Here is a tiny trained network, its code and every weight. The questions are about switching its units off for an input and a target symbol, where a switched-off unit gives its printed mean instead of its output.

import numpy as np


def w(rows, s, z=0):
    codes = np.array(rows[::2]) - 128.0
    scale = np.full(codes.shape[1], s)
    scale[-1] = z or s
    return codes * scale


def f(y):
    return np.maximum(y, 0)


def softmax(a):
    e = np.exp(a - a.max(-1, keepdims=True))
    return e / e.sum(-1, keepdims=True)


def log_softmax(a):
    a = a - a.max(-1, keepdims=True)
    return a - np.log(np.exp(a).sum(-1, keepdims=True))


def net(x, mask):
    ids = ['ΔΛΠΩαβζηθστφψ'.index(c) for c in x.split()]
    T = len(ids)
    res = E[ids] + P[:T]
    u = 0
    for l in range(2):
        q, k, v = (res @ M[l].T for M in (Q, K, V))
        z = softmax(np.where(np.tri(T) > 0, q @ k.T / 4**0.5, -1e9)) @ v
        res = res + np.where(mask[u], z, O[l][:, -1]) @ O[l][:, :-1]
        u += 1
        y = f(res @ A[l][:, :-1].T + A[l][:, -1])
        res = res + np.where(mask[u : u + 16], y, B[l][:, -1]) @ B[l][:, :-1]
        u += 16
    return log_softmax(res[-1] @ U[:, :-1].T + U[:, -1])


Q, K, V, O, A, B = {}, {}, {}, {}, {}, {}
E = w([
[162,192,109,185,93,74],'Δ',
[182,170,177,198,159,37],'Λ',
[56,156,124,112,124,80],'Π',
[221,67,187,81,138,106],'Ω',
[167,100,129,77,77,189],'α',
[143,58,135,83,118,188],'β',
[117,128,78,128,126,102],'ζ',
[195,126,141,197,80,111],'η',
[157,105,112,173,92,183],'θ',
[77,129,116,198,194,94],'σ',
[201,105,1,100,233,117],'τ',
[110,159,55,48,119,137],'φ',
[136,96,182,163,192,31],'ψ',
],0.015)
P = w([
[91,62,109,141,80,66],'0',
[255,241,39,181,165,103],'1',
[200,223,83,163,157,121],'2',
[169,220,110,152,163,131],'3',
[146,216,125,143,166,134],'4',
[131,208,135,139,176,141],'5',
[117,203,147,128,179,145],'6',
[102,201,158,125,185,149],'7',
[92,195,167,119,190,154],'8',
[82,190,175,114,189,154],'9',
[76,183,184,111,198,154],'10',
],0.0067)
Q[0] = w([
[73,68,125,69,130,131],'L0H0',
[174,167,178,133,125,254],'L0H0',
[109,205,112,143,121,181],'L0H0',
[88,123,189,171,133,127],'L0H0',
],0.012)
K[0] = w([
[102,163,164,47,254,218],'L0H0',
[202,159,187,119,3,245],'L0H0',
[86,173,60,168,41,168],'L0H0',
[109,200,223,198,152,138],'L0H0',
],0.0076)
V[0] = w([
[46,178,123,218,184,85],'L0H0',
[123,91,76,50,229,155],'L0H0',
[196,48,220,192,213,102],'L0H0',
[116,2,56,239,169,253],'L0H0',
],0.0061)
O[0] = w([
[254,161,177,138,39,238,61],'L0H0',
[160,93,165,50,84,22,196],'L0H0',
[6,235,78,75,24,166,227],'L0H0',
[104,179,228,212,60,92,3],'L0H0',
],0.0051,0.0024)
A[0] = w([
[155,205,156,178,158,238,42],'L0N0',
[54,107,149,82,56,202,130],'L0N1',
[119,168,158,110,72,137,164],'L0N2',
[106,44,78,139,111,130,17],'L0N3',
[126,146,136,111,94,72,208],'L0N4',
[154,161,124,141,157,119,204],'L0N5',
[222,95,227,122,130,138,146],'L0N6',
[71,104,224,167,124,171,5],'L0N7',
[103,91,129,192,231,150,87],'L0N8',
[50,115,2,129,127,191,109],'L0N9',
[57,119,183,107,182,112,85],'L0N10',
[201,41,128,139,144,199,142],'L0N11',
[89,144,167,186,192,71,19],'L0N12',
[169,154,128,155,242,162,7],'L0N13',
[190,188,113,101,52,174,199],'L0N14',
[159,105,108,62,151,148,224],'L0N15',
],0.0094,0.0018)
B[0] = w([
[93,117,156,8,183,142,190],'L0N0',
[169,133,58,152,132,91,141],'L0N1',
[130,124,159,143,131,116,141],'L0N2',
[172,149,117,216,166,148,138],'L0N3',
[105,147,86,188,139,189,174],'L0N4',
[140,134,95,97,142,148,199],'L0N5',
[126,210,51,151,137,105,181],'L0N6',
[154,117,181,84,196,150,136],'L0N7',
[170,174,76,145,113,106,160],'L0N8',
[177,184,124,193,105,72,170],'L0N9',
[92,74,112,120,93,137,164],'L0N10',
[127,196,96,161,114,85,158],'L0N11',
[154,181,74,164,105,99,157],'L0N12',
[66,94,168,134,69,141,196],'L0N13',
[108,133,83,185,118,82,179],'L0N14',
[68,163,179,106,146,171,254],'L0N15',
],0.014,0.006)
Q[1] = w([
[115,111,129,133,177,119],'L1H0',
[37,254,52,163,181,153],'L1H0',
[137,153,136,163,180,153],'L1H0',
[125,134,129,140,121,133],'L1H0',
],0.023)
K[1] = w([
[127,159,128,129,117,138],'L1H0',
[103,38,132,252,200,135],'L1H0',
[54,127,153,174,122,121],'L1H0',
[113,146,124,113,105,145],'L1H0',
],0.021)
V[1] = w([
[105,35,219,161,171,124],'L1H0',
[154,31,64,95,45,141],'L1H0',
[7,155,101,83,132,94],'L1H0',
[195,58,34,67,212,120],'L1H0',
],0.013)
O[1] = w([
[226,94,155,119,138,125,43],'L1H0',
[127,198,205,122,46,115,2],'L1H0',
[103,108,57,88,67,147,201],'L1H0',
[153,132,134,170,114,250,191],'L1H0',
],0.015,0.0047)
A[1] = w([
[106,178,121,124,138,136,99],'L1N0',
[138,116,88,90,113,94,144],'L1N1',
[211,149,159,119,110,155,119],'L1N2',
[149,103,103,132,184,130,65],'L1N3',
[137,169,73,197,131,118,109],'L1N4',
[132,201,129,127,173,117,116],'L1N5',
[171,125,143,143,121,184,92],'L1N6',
[105,147,147,143,91,166,161],'L1N7',
[127,124,136,99,95,58,4],'L1N8',
[107,109,184,7,173,179,209],'L1N9',
[172,146,168,131,135,138,69],'L1N10',
[55,38,239,18,159,183,164],'L1N11',
[148,117,180,108,61,123,85],'L1N12',
[178,133,174,132,163,117,85],'L1N13',
[130,123,211,114,133,60,135],'L1N14',
[191,113,120,57,100,141,157],'L1N15',
],0.011,0.0038)
B[1] = w([
[115,76,115,143,128,138,228],'L1N0',
[79,161,175,148,110,120,200],'L1N1',
[59,92,90,83,74,130,143],'L1N2',
[125,70,93,124,75,125,212],'L1N3',
[178,100,178,114,128,147,254],'L1N4',
[149,70,140,171,125,131,229],'L1N5',
[90,208,182,164,123,99,158],'L1N6',
[116,120,98,137,118,78,198],'L1N7',
[98,88,171,122,81,149,163],'L1N8',
[136,196,141,31,194,103,216],'L1N9',
[82,90,129,91,87,151,137],'L1N10',
[249,118,133,190,14,141,176],'L1N11',
[135,110,119,107,188,161,143],'L1N12',
[139,90,56,128,171,184,141],'L1N13',
[113,234,127,168,125,114,173],'L1N14',
[103,117,117,185,130,99,165],'L1N15',
],0.015,0.0093)
U = w([
[130,100,88,194,97,121,202],'Δ',
[53,200,77,77,253,148,152],'Λ',
[164,175,150,35,190,140,254],'Π',
[177,214,8,101,74,83,120],'Ω',
[170,129,171,89,160,137,135],'α',
[118,110,192,53,112,193,64],'β',
[177,124,177,95,163,142,141],'ζ',
[136,160,172,113,162,96,101],'η',
[179,188,51,157,188,91,45],'θ',
[163,80,106,64,148,47,72],'σ',
[138,207,121,140,175,196,67],'τ',
[169,113,89,61,163,198,91],'φ',
[125,104,185,53,117,122,55],'ψ',
],0.0059,0.0062)

Each question gives the input, a string of symbols that net reads in full, and the target symbol t.
The units are the heads (4 rows each of Q, K, V and O) and the neurons (one row each of A and B). Each row of codes is followed by its name. A weight is (code - 128) times the scale printed after its matrix; where a second scale follows, it is the last column's (O, A, B and U).
mask holds one flag per unit, layer by layer, with each layer's heads first. A switched-off unit (its flag False) gives its mean, the last column of its rows in O or B, instead of its output. The means were averaged over made-up inputs and are rounded, as every weight is.
A unit's drop is (log p(t) with every unit on - log p(t) with that unit switched off) / (log p(t) with every unit on - log p(t) with every unit switched off).
The circuit of an input: a set's keep is (log p(t) with only the set's units on - log p(t) with every unit switched off) / (log p(t) with every unit on - log p(t) with every unit switched off). Starting from the 12 units with the biggest drops (on a tie, the unit counted first), units are removed one at a time, each time the one whose removal leaves the highest keep (on an exact tie, the one counted first), for as long as the keep stays at least 0.8.
units of the circuit, in order: the units of the circuit, biggest drop first
most important unit: the unit with the biggest drop
top k neurons: the k neurons with the biggest drops, biggest first
k most important neurons of layer l: the k neurons of layer l with the biggest drops, biggest first
input σ φ ζ τ Ω, target Δ: 2 most important neurons of layer 0 : [L0N6 L0N0]
input σ Ω φ Δ β φ φ φ ζ Ω Λ, target σ: units of the circuit, in order : [L0H0 L1H0]
input Δ Ω Δ Δ Ω φ σ Π, target Δ: top 2 neurons : [L0N15 L1N9]
input σ θ Ω θ φ Ω Ω Π τ Ω Ω, target σ: most important unit : L0H0
input Ω Δ σ τ Δ, target Λ: top 4 neurons : [L0N0 L0N14 L0N15 L1N11]
input τ φ φ β ζ τ Ω, target Δ: 2 most important neurons of layer 1 : [L1N9 L1N7]
input φ τ Ω φ Δ φ Ω β Ω, target φ: 2 most important neurons of layer 0 : [L0N3 L0N15]
input η τ η Ω Ω σ Ω Δ Ω β ψ, target η: 2 most important neurons of layer 1 : [L1N14 L1N8]
input τ Ω φ θ, target τ: top 4 neurons : [L1N6 L0N0 L0N13 L0N3]
input τ Δ Ω η τ σ Ω Λ τ, target τ: units of the circuit, in order : [L1H0 L0N13 L0N3]
input β φ Ω φ β Ω φ τ, target Δ: units of the circuit, in order : [L1N9 L0N9]
input Ω Ω Ω Λ β, target Ω: top 2 neurons : [L0N13 L1N5]
input Ω φ Ω σ σ Ω τ, target Ω: top 4 neurons : [L0N13 L0N9 L1N5 L0N10]
input Ω Ω Ω σ Ω τ, target Δ: top 4 neurons : [L0N9 L1N9 L0N0 L1N15]
input σ Ω σ Ω σ Ω, target σ: units of the circuit, in order : [L1H0]
input τ Ω Π φ, target τ: top 2 neurons : [L1N6 L0N13]
input σ Ω Ω Ω φ, target Δ: units of the circuit, in order : [L0N9 L1N9]
input τ β τ Ω Π Ω Ω φ Δ, target τ: 2 most important neurons of layer 1 : [L1N6 L1N3]
input Δ Ω τ φ Ω, target Λ: 2 most important neurons of layer 1 : [L1N11 L1N3]
input τ θ Ω Ω φ η η, target τ: most important neuron of layer 0 : [L0N0]
input φ σ σ ζ Ω φ, target φ: top 4 neurons : [L0N3 L0N15 L0N13 L0N11]
input Ω Δ Ω φ Ω ζ Ω Λ, target Ω: top 4 neurons : [L0N13 L0N12 L0N9 L0N10]
input τ Δ σ Ω σ φ η, target τ: top 2 neurons : [L1N6 L0N13]
input β σ ζ Π Ω, target β: 3 most important neurons of layer 0 : [L0N1 L0N15 L0N13]
input θ Δ σ Ω τ σ β Ω φ, target θ: 3 most important neurons of layer 0 : [L0N15 L0N7 L0N6]
